Each row is followed by its class.
[-386   17 -241 -427 -256   -1  190  162  188  -63 -623  322  112  215
 -212 -426 -244 -188  183 -571 -572    8  -29    4   52  -42 -192  470
  -52   59  442  442 -122 -672  228   22] -> Q
[-259 -108 -594  -22  105  197   82  144  375  197 -311    5   72  151
 -306  404   11  -25   37 -451 -236  510  188  339  -91 -247  -12  218
  227   17  239  388   17 -165  428   68] -> M
[-522 -116   72 -249 -111   11  -15   19  -73  137 -149  133  -21  152
 -284 -123 -294 -186 -156 -591 -237   56 -191   20  -45   27 -246  408
 -159  -38  142  351 -210  -77  -42  -13] -> Q
[ 375   41 -692   58    6  326  208  271  538  274 -232 -188  211   43
 -148  221  321  162  130   13 -388  271  403  255   51 -309  299    8
  315  206   14   81  329 -255  364 -249] -> R
[-211    9  103  -17  -90  -64  -16   16  -44   40  119   27   10   68
   55   19 -180 -140  -46 -200  158  149 -232 -118  -22  -76 -171  137
  -23    9  203   95 -121  329  193  173] -> F
[-235 -100 -410 -274  101   53  249  122  152   19 -546   76  215   43
 -179  -44 -180  -73  270 -248 -342  398  128  166   21  -58   37  276
  242  -37  199  316  -29 -166  183   45] -> J
[ -38  127  150  300 -107 -173 -284 -157  -19 -108  238  207  167   38
  240  -41  -56  -90 -293   -5  202 -121 -278  133 -196  110  -57  -94
  -34  -54  328  -32 -115  138   58  128] -> U
[  67  -18 -228  175   92  163 -110  -45  404  371   85 -246   77   48
 -166  567  369   56 -378  -80  -58  138   98  255  -31 -105  204 -232
  320  -49 -101  193  142   36   56 -304] -> U
[-199  -22 -394  231  -81   94 -301  -41  405   86   55  227   88  258
 -282  334  150  -63 -429 -376 -107  157   90  480 -403 -173  -59  148
  133   57  371  382  -76 -350  287  -75] -> Z
[-187  -86 -401    7  152   54   27   14  173  118 -260   45  161   56
 -203  191  -11  -45   80 -185  -92  412  188  300 -168 -163   55  194
  230  -60  251  266  -41 -128  260   54] -> P
[-258 -162 -452  -52   93  -52  134  250  -12  -83 -408  327  254  195
 -105 -104 -314 -268  283 -216  -90  348   72  228 -237 -177 -176  604
    7   68  496  179 -171 -392  398  200] -> R
[ 337  129 -168  367  -95  118  -24  -31  193   43  203  -37  116   59
  182  145  221    3 -117  197   72 -116   41  162 -131 -173  180 -102
   78   82  228 -149  138   22  315  -17] -> N
[ -84   60 -680   13  -94  159   -6   34  647  117 -225   84  192  164
 -273  381  178  146 -198 -418 -361  422  245  368  -57 -270   67   59
  306   32  434  463  162 -346  532  -30] -> V
[ -73 -155  -59  233  147   28 -336    5  243  314   95  -66   58    8
 -237  398  281  -65 -415 -253  -73   86    5  261 -189   27  114 -221
  328  -54  -93  177  -73   33 -199 -343] -> R
[  30   28  152  244  -86   30  -77   -8  -75   62  331  -29   -4   -3
  151   79 -102  -92 -155   83  311    6 -188  -45  -65  -53  -66   86
 -102   73   71 -146  -27  376   48  160] -> M
[-348 -207 -190 -368  118   25  176   82  125  263 -623  -59  137  104
 -477 -129 -112  -79  231 -439 -467  241  223  113   42   61  -14  297
  228  -74    4  422 -171 -412 -185 -215] -> P
[ 530  -36   19  427  215  -53 -108    6  229  293   91 -203  112 -127
  -36  202  330   83 -158  355  231 -142  118  200 -102   59  305 -392
  300  -14 -266 -215   93   60 -301 -311] -> Y
[-209  -61 -132 -541  -16  -12  211  106  136  227 -645  -62  177   12
 -358 -303    7   22  456 -393 -554  163  185 -109  228   72   69  119
  314  -97   34  336   57 -456  -86 -354] -> F
[ 459  237   60   -5 -241  109  218  -43  220  137  126 -234  127  -80
  322  -40  190  162   98  241    3  -99 -198 -185  336  -93  200 -236
  -29   86  139 -195  286  294  306   35] -> Y
[-220  117 -199 -112 -280  167  174   55   45 -103  -33  106  125  156
  112  -55 -266  -84  146 -242  -63  254 -105  -20   59 -266 -183  409
 -204  150  453  148  -29  -25  633  313] -> Z
[-207  -87 -591 -133   11  110   38   83  493  283 -446   12  146  185
 -527  113  127   62 -108 -445 -524  253  367  333  -95  -95   80  136
  364  -33  161  504   48 -565   83 -308] -> V
[-514 -280  394 -371  148 -202   -2  -18 -267  216 -421 -129   -6   -7
 -347 -211 -248 -182  260 -474 -241  107  -76 -224  149  337 -161  187
  241 -222 -183  270 -373 -128 -611 -317] -> T
[-158  231 -207  -66 -538   43   57  -57   12 -266   99  332  116  237
  355 -174 -268 -172   41 -206 -139  -81 -354   -8    3 -218 -254  297
 -355  128  814   82  -30 -163  854  410] -> N
[-263  -88 -413  -55  109 -105  155  263  162  -46 -465  329  241  170
 -218  -18 -292 -213  151 -285 -126  321   76  227 -206  -60 -104  484
  250  -32  300  266 -156 -329  195  138] -> J
[ 125  -85 -178  -34  132   33   41   61  298  391 -353 -226   92  -26
 -329   -1  243   12   30 -153 -321  -14  294  107   89   41  216 -124
  450  -78 -140  173  100 -296 -209 -478] -> M
[-345 -129 -259 -370  -34   11  200  181   34  -26 -593  185  130  114
 -314 -316 -336 -156  358 -468 -383  229  127   94  -47  -19 -132  516
   98    7  220  336 -192 -404   62   26] -> R
[ 136    1  -91  325  147   50 -100  -37  124   87   82  -39  138  -22
   94  211   65   29  -12  201  294  258   58  191 -202 -142  188 -127
  139   18  120  -41    5  258  114  141] -> Z
[  89  258 -418 -139 -329  122  222   96  232 -155 -114  173  214   80
  309 -160  -12   98  265  -93 -351  173 -111  -24  182 -217   22  135
 -114  162  593   41  297 -115  740  236] -> F
[-381 -266  245 -149  179 -254  -41   25 -295  -50 -393  130   87    5
 -213 -337 -347 -286  158 -295  -41   51  -48   -3 -111  275 -146  337
  130 -116   54  167 -386 -156 -453 -102] -> R
[ -41  -34 -216    2  101  126  -81  -24  339  295 -200 -124   76   46
 -233  261  259    7 -156 -269 -264  127  125  256   11  -77  121  -87
  318  -55   16  287   59 -183   54 -311] -> Y
[-281 -200   72  180  148 -112 -186   69 -147   -1   54  194   23   79
 -129   42 -220 -290 -219 -152  186   72 -143  179 -356   33 -144  314
   65  -24   58   97 -304   71 -133   39] -> Z
[-138  -71  -43   91  116  -17  -67  -24    3   91  -48   15  113   23
  -87  109  -34  -36    5  -89   52  234   12  167 -159   28   41   43
  121  -72   77  117 -121  131  -84   29] -> P
[ 326  133    5  101 -161  331   65  -75  338  276  131 -390   86  -40
  101  292  351  176 -143   65   12   -2 -126   22  234 -182  217 -394
  -43   26  -64  -78  206  272  178 -124] -> R
[ 192   46 -365  159  -53   -8   82  104  173 -112 -229  247  206   85
  108 -172   14  -44  181   32 -165   20   94  187 -114 -127   88  188
   87   62  475   -3  104 -364  425  100] -> M
[  80   20 -546  -87  -39  128  244  246  300  -17 -537  166  213   67
  -86 -134   19  -20  290 -167 -569  156  261  163   21 -176  123  267
  190  118  339  189  154 -571  383  -49] -> Q
[ 397  -33 -572  382  234  189    2   27  412  323   12 -179  110    9
 -146  540  418  101 -288  207 -103  174  418  422 -213 -277  445 -228
  464  -22 -109  146  285  -57  143 -352] -> Q
[-582   36  -48 -580 -402  208  178   -8   -8   81 -180   23  -23  203
 -127 -187 -252  -56  126 -678 -389  201 -215 -163  254 -169 -294  418
 -313   93  359  423  -40  -74  425  129] -> P
[   7  -48  -65  291   55 -119 -283  -20  114   96  146  177   97   62
  -61   91   95 -125 -318  -96   46  -67   -3  261 -261   36  -11  -21
  130   -4  160   77  -75 -101    2 -164] -> Z
[ 266    2 -244  129   19  116   21  -15  286  319  -52 -141  190    1
  -13  172  371   82  -28  133 -193   41  194  146   14  -89  277 -194
  298   54  -44   55  209  -93   85 -303] -> T
[  67  149 -326   83 -235  236  108   28  422  255  171 -107   93  208
  -14  306  202  101 -239 -142 -185   64  -42  106  101 -228   22   68
  -76  107  191  116  183 -140  405  -55] -> V
[-236 -209 -274 -112  264 -134  138  133  -58  117 -540   67  228   79
 -210 -146 -205 -211  315 -132 -132  226  141  160  -95   56  -17  327
  311 -111  147  149 -176 -285  -22  -62] -> N
[-160  -28  350 -308 -175 -129  106  -45 -242 -148 -266  163  152  -43
  182 -538 -219 -198  361 -120 -157 -115 -295 -265  217  150 -163  195
  -98  -73  309   27 -157 -112  -15    5] -> J
[-285   50   29 -103 -213  269  -34  -50  266  273  178 -196  -27  131
 -158  374   30   80 -152 -356   68  349 -183  -20   64 -224  -68   19
  -42   50   31  311  -38  314  204  100] -> Z
[ 157   73 -347  123   48  310  190    8  276  246   81 -302  104   60
  -10  446  279  121   28  110   -4  328  154  188    1 -261  207  -68
   32   65   52   33  183  198  365   21] -> P
[-143   72  145 -173 -271   34   -6  -54  192  189  -57  -57  -18  101
 -138 -110   42  -27 -125 -361 -246 -145 -158  -99  137   70  -73  -24
  -27  -10   98  210  -14  -73  -54 -174] -> F
[ -77 -138 -385  110  106   65  101  154  250  117 -296   46  134  145
 -167  196  -77  -94  -17 -217  -84  286   61  267  -90 -165  -81  303
   76   51  227  163  -56 -192  297   68] -> T
[-151  -47 -395   24  -73  126  177   50   98   39 -126  116  145  174
  -56   72 -131  -73   63 -224 -175  229   90  207  -93 -199  -39  392
  -22   56  382  188    9 -197  457  101] -> V
[ 269  -19 -249   86   71 -108  163   68   62   33 -358   79  287  -63
  145 -240   20 -100  202  216 -135  -27   73   83  -14  -13  207   38
  312  -22  266  -61   99 -150  157  -50] -> Q
[ -94  102 -249 -394 -284   65  301  113  186   80 -394   50  208  114
   16 -355  -79  -62  325 -235 -391   53   53 -118  260 -103  -44  296
   -5  121  386  221  134 -375  424  -47] -> U
[-140   94   -8 -215 -224    9   82  -27  120   43 -158   78  114  129
    4 -172   -9  -74   24 -299 -271  -85 -159  -60  140   25  -86  152
   49  -38  277  173  -39 -198  191  -67] -> Y
[ 141   -5  279  444  -20 -279 -275 -162 -151  -77  213  208  116    8
  290 -196  -42 -188 -238  214  390 -320 -281   57 -250  117  -44 -104
   80  -77  235 -214 -165  163 -111   69] -> F
[ 221  -15 -530  371  204  -34  -57  184  284 -115 -283  296  282   46
   22  117   45 -155  -30   58 -121  132  226  455 -349  -98  158  105
  294   21  413    1   25 -315  348   72] -> M
[-286 -135 -303 -189   87   19   91  103  100  200 -337   -4  126   88
 -289  -21 -102  -92   92 -248 -275  289  111  117  -76  -20  -60  228
  183  -33   60  275 -113 -115   36  -62] -> T
[  69 -107 -339 -117  158  201  257  146  284  409 -263 -301  157  -12
 -339  302  195   65  167  -36  -91  397  302  132   -8 -149  262  -10
  366  -35 -143  185  134  111   -3 -216] -> P
[ -28  -97 -478 -112  245 -120   28  145  246  155 -619  140  309    8
 -278  -97   88  -95  194 -125 -389  210  364  270 -140   -8  189   58
  537 -126  228  265   21 -498   46 -248] -> P
[ 233   15 -108  415  146  -50 -261 -118  250  235  184  -22  181   11
    1  263  356   20 -212  139  219   90  129  342 -274    7  230 -283
  282  -77  112   15   14  114  -36 -201] -> P
[ -24   11 -252  117   83  -23   76   36   58  -26 -160  106  248   71
   73   12 -141  -64  148   92  114  255    6  172 -133 -122   24  158
   61  -10  293   16  -63   22  299  263] -> N
[  63   24 -197   15  -51    7   -1  -12  173   11 -100  100  111   26
   58  -45   51  -26    5  -28 -117   77   35  101  -68  -80  129    6
  124   15  264  103   89  -73  165  -42] -> F
[-267 -117 -151   61  204 -218  -89   37  -16   20 -287  274  153   88
 -166  -58 -210 -183   36 -245   -6  186   42  250 -240   54 -119  262
  229 -105  252  241 -216 -158   20   72] -> Y
[  56  114  -54   28  -68  192   27  -48  205  284  177 -242   36   20
   25  323  116   91  -68   -1  105  226    1   -1   86 -220   93 -138
   63   84  -22  100  114  359  247   52] -> Y
[-229 -166 -496  165  243  -55  -73   66  160   85 -289  173  238  194
 -202  259  -76 -139  -13 -175   62  418  173  406 -310 -148  -85  305
  375 -116  361  257 -136 -184  307   78] -> V
[-355 -268   20    3  245 -258  -54  123 -184 -117 -492  249  121   15
 -176 -283 -324 -305  231 -222   31  143  -43  128 -235  163 -162  339
  235  -68  214  132 -362 -162 -164  125] -> N
[ 370 -133 -522  355  552 -147   61  156  133  268 -438  -66  331  -95
 -216  209  116  -79  300  458   19  264  620  379 -385 -169  414  -87
  731  -51  -32   13   84 -294    5 -169] -> Z
[   6  -41 -392  118  -20  -34  -16   52  237   36 -313  265  211  163
 -106  -39   -1 -141  -75 -151 -245    4  121  326 -234  -93    7  183
  124   31  408  227  -33 -457  245  -36] -> Q
[-113 -111 -126 -310   63 -201  145  127  -54  -23 -685  131  198  -43
 -128 -564 -141 -162  444 -175 -443  -22  164  -42   94  208   46  191
  315  -53  198  146  -82 -500 -162 -222] -> R
[-194   48  259  -13 -275  273 -171 -185  171  390  546 -361 -136   86
  -98  396  116  132 -468 -332  166  149 -295  -87  158 -163 -104 -149
 -253   84 -159  208   -3  548  -50  -82] -> R
[ 225   48  -80  269   21  -62 -109   14  141  234  166  -85  151   17
  115   90  187  -12 -143  177  116  -22  -21   63  -83   11  176 -228
  227   23   33 -101  100  177   -9 -181] -> F
[-335   61  -48 -193 -201  115  -90  -35  349  234  -53   31   19  142
 -244  108   46  -16 -230 -503 -215  111 -153   83   36  -14  -91    3
  -61  -44  172  345  -47 -103   31  -97] -> J
[-424 -104  254 -260 -119    6 -125 -111   -9  292   76 -118  -46   71
 -285  171  -93  -58 -184 -515  -39  140 -205 -101    6   61 -129  -18
  110 -106  -89  344 -165  327 -206 -137] -> F
[-339  172  293  128 -325   31 -260 -265 -201 -177  494  200  -86  131
  314   49 -233 -133 -347 -249  183  -83 -513   17  -57  -29 -322  157
 -455   16  385   61 -154  382  361  401] -> M
[-144   -3 -114 -362  -83   38  304  123  -40   56 -303  -11  177   10
  -38 -230 -200  -30  489 -168 -237  294   11 -154  197  -67  -42  313
   12   15  174  151  -11  -54  176   64] -> R
[ 213  245 -316  200 -234  215  -27  -59  460  188  222 -117  130  142
   55  303  254  162 -268  -33  -40  119   55  184  -21 -230  122 -192
   -5  132  261   98  256  146  429   -4] -> F
[  82   -8  -63  200   36   70  -37  -44  187  339  213 -240    3   51
  -86  286  120   53 -202   44  194  140  -12  117  -75 -134   97 -167
   76   44  -61   96   60  380  -21  -42] -> N
[ -82  -62 -265   95   54   87 -148  -66  316  253 -139  -57  140  113
 -231  310  247  -33 -257 -220 -207   81   83  317 -132  -48  126 -130
  356  -98   89  276   -4 -164   46 -264] -> N
[ 222   41 -101  -43  -69   39  157   30  210  190 -165 -134  190  -30
   34 -113  148   91  164  108  -87   22   26  -39  164  -54  218  -75
  131   76   66  -15  177 -161   71 -156] -> Z
[  16   16 -305 -215  -64  -48  229   94   92  -37 -489  112  244   10
   64 -332  -26  -30  420  -91 -392  115   40  -15  172  -19   46  229
  221  -31  364   82   97 -364  355  -38] -> T
[-444   30  187 -496 -244  -87  162   19 -188 -178 -426  190  107   71
   15 -508 -470 -173  418 -408 -195  138 -232 -263  174   20 -309  420
 -161    6  419  244 -187  -86  185  265] -> F
[-163   78  132  259 -156  -52 -280 -134   37  -19  236  229   50  116
   80  106   -2 -168 -489 -264   58 -173 -261  128 -192  -27 -124   -9
 -104  -54  315  118 -133   10  144   36] -> Q
[-142   72   -2 -330 -364  355  136  -97  406  337   32 -319  -66  140
 -159  227  251  181  -50 -362 -286  136 -147 -143  349 -216  -53  -32
 -137  100   75  322  135  -22  245  -94] -> V
[-148 -177 -284 -399   96  -14  377  184  149   35 -899   -6  240  -18
 -328 -316 -186   16  694 -258 -387  384  343   40   74   44  142  257
  387    6  120  362  -52 -455 -120  -78] -> U
[-306 -216 -256 -104  171 -157   82  176  -12   31 -518  171  199   79
 -181 -200 -281 -252  181 -251 -124  273   35  138 -124   91  -97  369
  245  -88  228  188 -243 -195    9   -7] -> T
